Each row is followed by its class number.
[-35.9  17.0  -9.7   1.5  17.9  10.3  -7.9  -9.7  -7.5   7.9  -2.3  22.5
 -16.7  -2.7   7.6  -4.9 -18.5  -0.9   8.7  -9.9  12.3  -7.3  -4.6 -14.7
   6.6  12.4 -21.7  -3.2  12.6  -0.3 -30.5   3.3  13.3  16.7 -11.8   8.3
  15.9  11.1  22.9 -10.4  40.3   3.0]	0
[ -2.1  14.0 -10.8  19.7  -7.4   1.5  10.2 -22.7 -10.4 -12.0  -3.8  18.4
 -22.3  -8.8  -0.9 -12.1 -19.5  32.5 -19.7  -1.1  -1.0 -12.6 -13.0 -12.9
  -5.7 -23.6 -11.0  -3.5   9.0  39.9   8.7  -9.2  14.7  11.0  16.3 -13.9
  -5.6   5.8  10.0  30.7  -7.5 -18.2]	3
[-14.0  15.8   6.0  19.3 -19.5 -10.4  -2.4  20.9  -0.6  -2.9 -22.4  21.4
 -10.3  -2.0  10.2  17.3   6.1  11.3 -24.8  -1.8  14.3 -23.1  -0.8  -2.3
   6.0 -12.5  -9.4   9.9  13.4  -1.0   0.1   2.3  -7.1  -3.6  -8.6  17.0
  22.7 -14.2   8.3  31.9  -6.9   1.6]	2
[ -7.6   2.6   3.7   9.4   8.1  27.5   0.2 -21.1   5.1  -7.1   4.1   9.9
 -24.5  -4.2   0.9 -15.9 -33.3  21.4 -23.4  -3.5 -12.4 -19.4  -3.0 -12.0
  -5.2 -26.4   3.1   0.3  18.1  46.4  10.0  -9.2  20.2  10.6  14.6  -5.4
   8.3  15.6  10.8  23.5 -16.9  -6.5]	3
[-44.0   9.4   0.2   6.1  44.0  12.8   0.4  -3.2 -17.2  22.1  13.9  12.8
 -31.4   0.2   3.6 -13.2 -11.9  -6.6 -14.5  -6.0  -5.7 -12.3  -3.4 -18.5
  13.1  21.2 -38.4   3.3  13.6  15.3 -63.5  -2.7  22.3  19.1  -3.8  24.0
  14.0  -2.6  13.4 -32.8   1.4  -5.1]	0
[ -4.2   8.8   7.2  13.6  -1.7  -3.5  -7.8  14.4  -7.6   6.8  -2.0   2.1
 -27.6 -33.7  -0.6   2.9  -1.2  11.3 -21.5   0.9 -12.4 -22.5   9.8 -15.1
  64.1  -5.2  -2.0   1.7   3.4  10.7   0.3 -12.4   2.5  -5.1 -10.2  11.1
  13.8  -5.3   7.5  14.6 -11.8   1.1]	1
[  3.2  -3.7  -5.5   7.8 -18.7   6.5  -1.7   4.6   6.5  -1.7   5.5  19.8
 -24.6 -22.7  28.5  -0.5  -4.1  23.2 -19.1  12.8   9.4  -7.0   0.4  -5.6
   1.1 -23.6 -16.7  -1.4  10.2  16.1   4.5  -2.7  -0.7  -6.8   6.4  -0.8
   0.5   9.1   4.3  33.7  -3.7  -2.7]	2
[-18.2  19.2  -1.0  12.6 -19.4 -15.8   1.6  -5.9  -6.0   1.3  -9.9  21.0
 -26.0  -6.5  10.3  12.7  -3.1  14.6 -21.2  -8.9  11.7 -20.6   1.6 -11.8
   0.8   1.2  -9.5  -3.3  15.7   6.3   3.7   0.9  -1.6   9.9  -3.6  13.2
   3.8 -16.5  16.7  35.6 -11.1  -5.8]	1
[-27.8  -4.0  15.6  10.5  29.1  28.2  -7.8  16.2  -5.3  14.3  11.8  21.1
 -31.2  -6.9 -19.9   6.2 -28.8   2.9 -24.4  -6.6 -16.4 -36.8   2.8  -8.0
   4.7 -10.1 -14.5   3.7  19.4  31.2 -40.7 -12.0  22.8  -4.3  -7.5  20.9
   6.9   6.7   2.2  -3.4 -15.8   7.6]	0
[-27.9  -5.5   9.6   0.5  12.3  35.3 -17.1  12.0   5.6  13.0   8.9  15.8
 -16.0  -9.1  -5.2  -6.3 -25.4  14.2 -19.5 -10.3 -16.0 -29.6   1.4  -0.1
  11.4  -9.7  -7.1   1.0  16.1  25.8 -26.3 -10.0   7.4   0.1  -7.2   4.6
  15.9   5.3  11.3  -8.8  -8.4   9.1]	3
[-37.7  -6.5  -4.2  -4.8  53.7  44.4 -15.4   1.0  -9.2  18.5  19.8   5.4
 -28.2  -4.8  -5.9 -12.6 -35.8   6.1 -16.2 -60.9 -24.8 -18.0   3.5   0.7
   1.4   6.5  -7.3  14.9  17.9  32.3 -43.5  -9.7  24.9  11.7  -9.4   8.7
 -10.1   9.6  12.0 -32.8  -8.0   5.7]	0
[-12.5  11.3  12.1  10.7  -2.2 -18.9  -2.5  16.1 -10.5  22.1  -3.8  10.8
 -19.2   1.5  11.7  18.2   2.9 -10.0 -18.3   3.1  12.4 -17.7   3.8  -6.1
   7.9  11.5 -11.9   5.6   6.8  -7.6 -13.9  -5.6  -3.6  -0.1 -18.8  28.4
   8.4 -17.0   1.6   5.6  -3.5   5.6]	1
[-14.8  14.0  21.8 -16.4  17.6   0.0 -19.3  16.8  -4.1  19.6   6.4  -0.3
 -16.0  -2.8 -18.8  19.9  -8.1  -8.8  -1.7 -24.2  -6.6 -25.0  10.5   2.0
  -2.0  10.2   1.0   1.6   9.5  19.1   8.0 -15.7  10.8  -3.9 -29.1  32.0
  16.9  -6.8   3.4   0.1  -8.7   1.7]	1
[-31.3   9.7   5.7   0.4  11.9   5.3 -17.6  -9.5 -18.2  17.0  -2.0  20.6
 -18.2 -13.5   7.7  -0.8 -14.9  12.1 -22.8 -19.7 -19.1 -26.4   9.7 -11.6
  -0.6   4.9 -12.4  -6.5  13.3  15.1 -23.8 -14.1  10.3   7.4  -3.4  21.4
   6.4  -4.9  16.7  -2.3 -19.5   4.6]	0
[-14.7 -15.7   2.2   0.2  -3.4  37.9  -8.4   3.7   5.6   1.8   7.3  11.2
  -1.8 -16.2  -0.8  -9.5 -35.1  20.9 -25.5   4.0 -24.8 -25.1   0.6  -3.9
  -2.7 -14.3  11.3  -2.9   5.1  26.3 -29.1  -5.7  21.3  -2.4   1.8   0.0
  -6.4  21.0  -5.9   0.4 -14.4  10.0]	0
[-25.3   2.2   5.2   2.2  17.3  15.9 -18.4  23.3 -11.6  15.5  15.5  20.0
 -25.6  -1.8  -6.4   9.5  -9.3  -0.2  -7.6  -1.2   2.3 -24.6   5.1  -5.1
   3.9  26.2 -54.5   2.3  16.0  10.6 -20.8   1.8   7.7  11.8 -17.6  16.6
  11.6   1.5   0.5  -4.1   9.9  13.2]	0
[-32.3   8.3  14.5   3.1  45.1   7.3 -11.8   4.0 -12.0  27.7   0.6  -0.4
 -26.7 -10.2  -5.2   2.4 -16.9 -14.1 -18.1 -19.2 -11.2 -29.3  25.5  -9.2
  -2.6  20.2 -11.2   1.4   9.5  17.3 -29.2 -15.2  12.9  10.7 -18.2  38.0
  20.3 -15.4  18.9 -33.8 -14.1   1.7]	1
[-13.6 -16.4  -3.1   5.3 -17.8  -7.7 -12.4   2.8  -9.2   5.3  -5.6   7.3
 -17.4   0.0   5.7  12.4  -6.3  18.9 -10.7 -13.0   8.7 -11.5  -1.9  -1.0
  -1.6   3.8  -8.5  -3.4  14.3  12.9  14.1  -7.3   1.1   3.7  -9.7  20.0
  12.4 -11.9  11.3  17.3  -9.6   1.3]	0
[ -2.9  -0.8   4.7  22.2  11.6  13.2   9.2  15.5   2.2  -5.3  20.3  15.8
 -28.9  -5.4  -9.3  -4.3   3.4  11.1 -26.7  17.1   0.5 -11.1  -4.0 -12.6
  11.8 -17.8 -11.9   5.3   8.0  12.9 -21.3  -5.5   5.7   0.0  -5.0  -6.7
   6.6   9.4  -1.0   3.3  -0.2  11.0]	0
[-58.8  17.6   1.5  21.8  67.8  -5.4 -11.4  13.8 -38.7  14.5  15.6  13.7
  -8.7  10.5   3.0  -0.3  25.0 -38.3 -11.4   2.3  20.1   4.3 -11.8  -6.4
  22.5  64.9 -47.6   7.1  15.3 -47.0 -67.8   6.6  -0.2  39.1 -17.7  16.0
  17.0 -25.5   5.2 -66.0  40.5  16.0]	1
[ -8.7   0.9  16.0  11.5  45.5  -0.6   1.3  10.8 -17.4   4.3   5.6  -4.6
 -23.3  -5.6 -18.6  -2.4 -10.2  -4.6  -8.2   1.1 -10.1 -12.2  -0.2  -1.3
   2.5  -0.4 -10.0   2.1   1.0  22.1 -30.7 -16.2   4.7   9.8 -10.3  15.7
  19.9  11.7   2.5 -18.4 -25.3   6.4]	1
[-36.3   6.9   6.6  -1.4   2.1  36.4 -24.6  -1.9   7.4  18.5  -1.6  24.0
 -10.5  -5.9  12.1   1.8 -33.0  15.1 -35.5 -15.0 -21.1 -30.6  10.5  -7.7
   3.8  -7.1 -16.5  -2.1  20.1  22.9 -26.2  -5.1  12.5 -14.7  -2.7  10.4
  -1.9   4.9  19.0   6.8 -18.1   3.4]	0
[-18.2   8.2  11.5  -4.3   9.0  -4.6 -17.4  -0.6  -6.2  24.8 -10.0   2.5
 -18.5   7.2  -3.5   7.7 -17.3   3.4 -10.8 -34.2 -10.7  -6.4  16.2   0.4
  -4.4   3.3  -1.3  -0.3  15.4  26.3   7.9  -7.8  12.8   7.3 -23.6  35.3
  17.0  -8.6   9.1  -2.0 -14.8   0.9]	1
[  2.4  16.2  -4.5   9.9 -35.8  10.5  -2.0  15.3 -23.5 -22.7   4.7  17.6
 -16.0  12.5   3.2   8.6  -6.7  15.7 -19.1   7.2  24.5  -9.0  -3.5  -3.6
   8.7 -27.2 -10.6  -5.3  21.9  18.4  22.6  -0.4  -9.3 -11.9   0.7  -8.4
   0.3   5.3  -4.8  53.7   0.7   5.5]	2
[-21.7  10.8   7.0   8.6   5.9  -6.8 -11.8   1.9 -11.2  16.8  -5.4  12.0
 -14.0  -0.3   7.7   9.0  -0.4  -5.7 -20.2 -21.4  -0.2  -7.8   9.5  -8.7
  -1.4  14.1 -12.5  -1.8   6.8  -4.1 -15.3  -3.3   6.2   1.6 -15.8  19.2
   8.4 -18.6  13.3  -8.6  -6.8  -1.5]	1
[-15.9   1.7   3.7   9.1  -9.4  10.0 -19.7  28.1  -5.0   1.7   7.4  21.8
 -30.0   6.4   3.3  28.0  -2.0  -7.4 -16.9  -9.2  29.1 -12.0  -6.1   3.8
  15.1  -5.6 -19.3  -4.0  32.2   5.4  15.0  -5.4  -3.8  -3.4 -21.9  28.2
  13.5  -6.7  -0.2  29.4   2.4  12.9]	2
[-47.9   1.5   1.7   0.3  -1.2  50.1 -30.8  26.4  23.7  19.5   7.8  39.3
 -13.1   2.0  23.2   2.3 -29.2   1.6 -34.2 -24.2  -5.1 -35.4  -2.2  -4.1
  12.5   3.0 -20.3   0.3  31.5  18.8 -23.5  -3.8   4.7  -9.0 -12.8  26.6
  21.4   8.4  22.4  13.8 -20.0  12.2]	0
[-14.6 -12.7  15.7   2.9  31.0  15.6 -14.0  26.8  -8.0  14.7  17.5  -1.4
 -24.3 -10.7 -24.0   9.4 -16.8  -4.5 -18.6  -0.5 -11.1 -26.9   6.3   3.5
   5.4  -8.6  -8.4   4.0   7.0  20.5 -33.6 -20.5   5.9  -9.5 -18.1  18.5
  25.7   8.5   2.7 -13.6 -12.1  15.1]	0
[ 11.6  13.2  12.4  17.5 -40.1 -16.5  -0.5  -0.5  -7.1  -1.8 -17.7  21.2
 -15.8   0.0  12.6  -0.8  -5.8  23.6 -21.3   5.6   7.0 -37.8 -11.2  -6.0
  -2.7 -12.1  -3.3 -12.5   7.4  12.7   7.9   1.4  -4.3   1.3  -1.0  11.7
   5.9 -16.8   6.7  30.4 -18.5  -6.8]	1
[  6.6  14.0  22.0  22.6  10.7 -27.7  13.5   2.0 -11.4  12.7 -14.0   3.4
 -10.8  -1.2  -8.6   3.9  14.7   5.8 -16.7   8.6   0.5 -18.3  -0.7  -2.0
   7.7  51.8   3.0  -9.8  -1.7  -5.4 -32.6  -2.4  -2.5   7.8  -3.6  19.8
  17.9  -3.9   4.1  -7.2  -3.3 -47.4]	1
[-16.8  -1.2   5.7  -8.8  11.0  21.7  -9.3  -3.6   3.9   8.9   6.4  15.9
 -10.8  -5.9  -2.2  -6.4 -34.3  11.9 -18.1  -9.5 -11.2 -20.2   1.8  -5.8
 -14.0 -13.6  -7.1  -0.2   9.3  31.9  -5.4 -14.2  15.6   1.1  -1.7   9.1
  -4.5  16.0   7.6  13.9 -15.4  -0.1]	0
[-20.7   2.2  -4.2   0.4  44.7  17.5  -4.2  -1.1   0.3  26.1   3.1   3.8
 -22.4  -8.6 -12.0 -12.0 -21.2   9.3 -21.3  -1.8 -23.9 -34.4   2.8  -6.9
   6.8  -3.3 -18.9   4.6  -1.7  24.8 -50.3 -15.2  12.8   4.8 -14.1  20.9
   7.5   7.9   8.0 -24.4 -16.4   4.5]	0
[-16.5   1.7   9.2   5.1   4.2   6.6 -18.9  20.2  -2.7   9.1  -4.5   6.4
 -12.5   1.2  -0.8  13.3  -4.7  -6.5 -13.8  -7.5  12.2 -11.5   0.7   9.4
   9.3  -0.3  -8.3   0.5  16.0   2.8 -10.1  -8.7  -1.9  -1.0 -20.5  19.2
  21.6 -12.0   6.0   2.2  -1.0  17.4]	0
[-13.7  -1.2  -0.7  -2.6 -11.8  20.8 -10.4  18.9  -4.6  -1.0   9.4   5.0
 -19.4   7.3  -4.3  20.8  -5.7  -7.4   1.4 -14.1  15.0 -11.4  -1.0   1.5
   5.6 -12.2  -3.4   1.0  21.9  16.0  26.3 -10.4   3.9  -7.5 -19.1  17.9
   5.8  -7.3  -2.0  29.4  -1.5   8.3]	2
[-12.2  -5.6  -0.7  -3.4 -15.7   9.0 -12.5   0.6   0.5  -4.3   3.5   5.2
 -19.5  -6.1  11.1  11.8 -20.6  16.6  -7.3 -30.5  12.6 -23.4   1.3   4.6
  -3.8 -23.3  -4.8  -0.9  35.9  40.8  41.1 -21.2   7.9  -8.2 -11.4   3.3
   2.8   5.4   0.6  40.9   0.0  -7.0]	2
[-20.9  13.2  11.1  -3.1  24.6   5.5 -15.0  -1.9 -11.4  19.4   4.3 -10.2
 -20.9  -1.7 -11.8  17.5 -20.4  -4.2  -3.6 -25.2  -5.6 -12.3   5.1  -8.8
  -4.7   5.5  -2.3   4.1   9.3  20.1   8.4 -12.0  14.1   7.0 -22.7  36.3
  16.9 -19.0  -3.3   3.8  -5.1   4.4]	0
[-12.2 -10.0   2.7   3.0   9.5  26.8 -12.5  33.1   5.8  -3.9  13.1  13.0
   6.3 -11.6  -3.6   3.3 -12.7  -1.0 -10.0   1.0  14.4 -12.6   5.8   7.0
   9.3 -16.2  -8.0  -2.0  20.6  26.3  -6.8  -1.1   3.6  -7.4 -14.4   7.3
   9.9   8.6   0.2  25.6   6.0  15.6]	1
[-40.5 -27.8 -22.2 -10.9  37.2  67.8 -26.6   9.2   7.6 -10.6  48.2  14.5
 -12.0   0.1   0.6 -16.4 -35.4   1.7  -9.5  -2.5   9.0   0.2 -12.8  10.2
  12.8 -34.3 -15.4  11.6  42.9  38.0 -21.7   4.6  12.2  -7.8   1.7 -18.7
  -2.5  33.2   1.5  -1.6   5.5  27.4]	3
[ -5.7  15.2  25.9   8.5  10.3 -24.1  -0.8   8.6 -13.3  21.7 -14.0  -2.8
 -27.0 -15.0 -16.4  11.9  -1.4  10.3   2.4 -18.0  -9.4 -33.8  10.4  -3.6
  -9.3   1.4   5.0  -4.8  -5.4  15.0  17.5 -23.9  17.1   5.5 -25.2  40.0
  22.3 -14.5   6.3   3.0 -12.1  -4.6]	1
[-27.3   5.8  -5.7   0.3 -16.0  17.8  -8.1 -33.0 -10.4  -2.3  -8.7  25.4
 -21.1  -2.1  16.8  -7.2 -26.9  26.1 -22.8 -20.0   0.6 -11.9 -10.2 -13.2
  -7.8  -2.6  -7.7  -8.2  22.3  23.2   7.9  -3.8  15.4  11.7   5.0  -3.4
  -1.0   9.7  -1.6  18.0  -5.6  -3.5]	3
[-15.1  12.7  -6.5   3.0 -40.7   2.6 -11.7 -29.3   1.2 -10.0 -16.7  27.8
 -18.3  -6.2  19.2   0.5 -27.2  36.6 -26.0 -23.2  10.7 -25.2  -2.9 -10.6
  -9.5 -16.8  -0.9 -14.2  15.1  28.7  36.4  -2.3   3.9  14.0  12.1   4.1
  -3.7  -9.0  11.5  50.9 -13.9 -11.7]	2
[-10.4   3.6  -1.0  19.0   6.6   9.0   2.8  -6.8  -1.4  -4.4  -4.4  23.3
 -14.4  -5.3   9.5  -9.9 -12.5  16.2 -25.3   0.3  -0.1 -15.5   7.7  -6.3
   1.6  -9.7 -18.8  -2.7  16.4   6.6 -28.7  -6.3   0.6   7.0  15.7  -5.0
   3.3   1.9  12.4   7.1  -6.7  -5.4]	1
[-32.2  14.0  -4.2  11.1  32.4  -6.3  -9.3 -10.4 -17.4  10.4  -5.9   7.7
 -14.9  -8.0   1.1  -1.3  -5.9  -5.7 -17.3 -12.4  -7.9 -14.3  -8.6 -16.9
  11.1  24.5 -18.0  -2.5   6.3   1.0 -49.2 -17.7   8.0  21.6  -4.4  17.4
   6.2 -17.4  17.5 -23.2  -3.8  -3.7]	1
[ -9.9   7.6   7.4  22.0  -3.9  -4.9   2.3   3.9  -5.9   4.4  -6.0   9.3
 -21.7  -0.4  -2.6   6.5   1.3   5.8 -15.4   3.0   4.9 -14.7  -2.7  -3.0
   2.2  -1.3  -9.0  -4.9  16.8  10.4  -1.9  -4.1   5.1   8.3  -3.8  17.6
   8.1  -8.0  11.6  14.6  -2.4  -7.7]	1
[-20.3  -4.8  -2.5  -0.1 -14.1  24.8 -20.1  17.4  -0.9  12.4   7.6  12.6
  -3.5   9.8   8.7   4.4 -14.2   0.5 -17.2 -10.9  26.2  -9.0  -1.1  -0.8
  17.8  -2.5  -6.0  -5.2  23.0  10.7  -5.5   2.1  -9.0 -11.3 -10.4  10.9
   2.6  -0.5   1.2  31.9  -7.9  11.8]	3
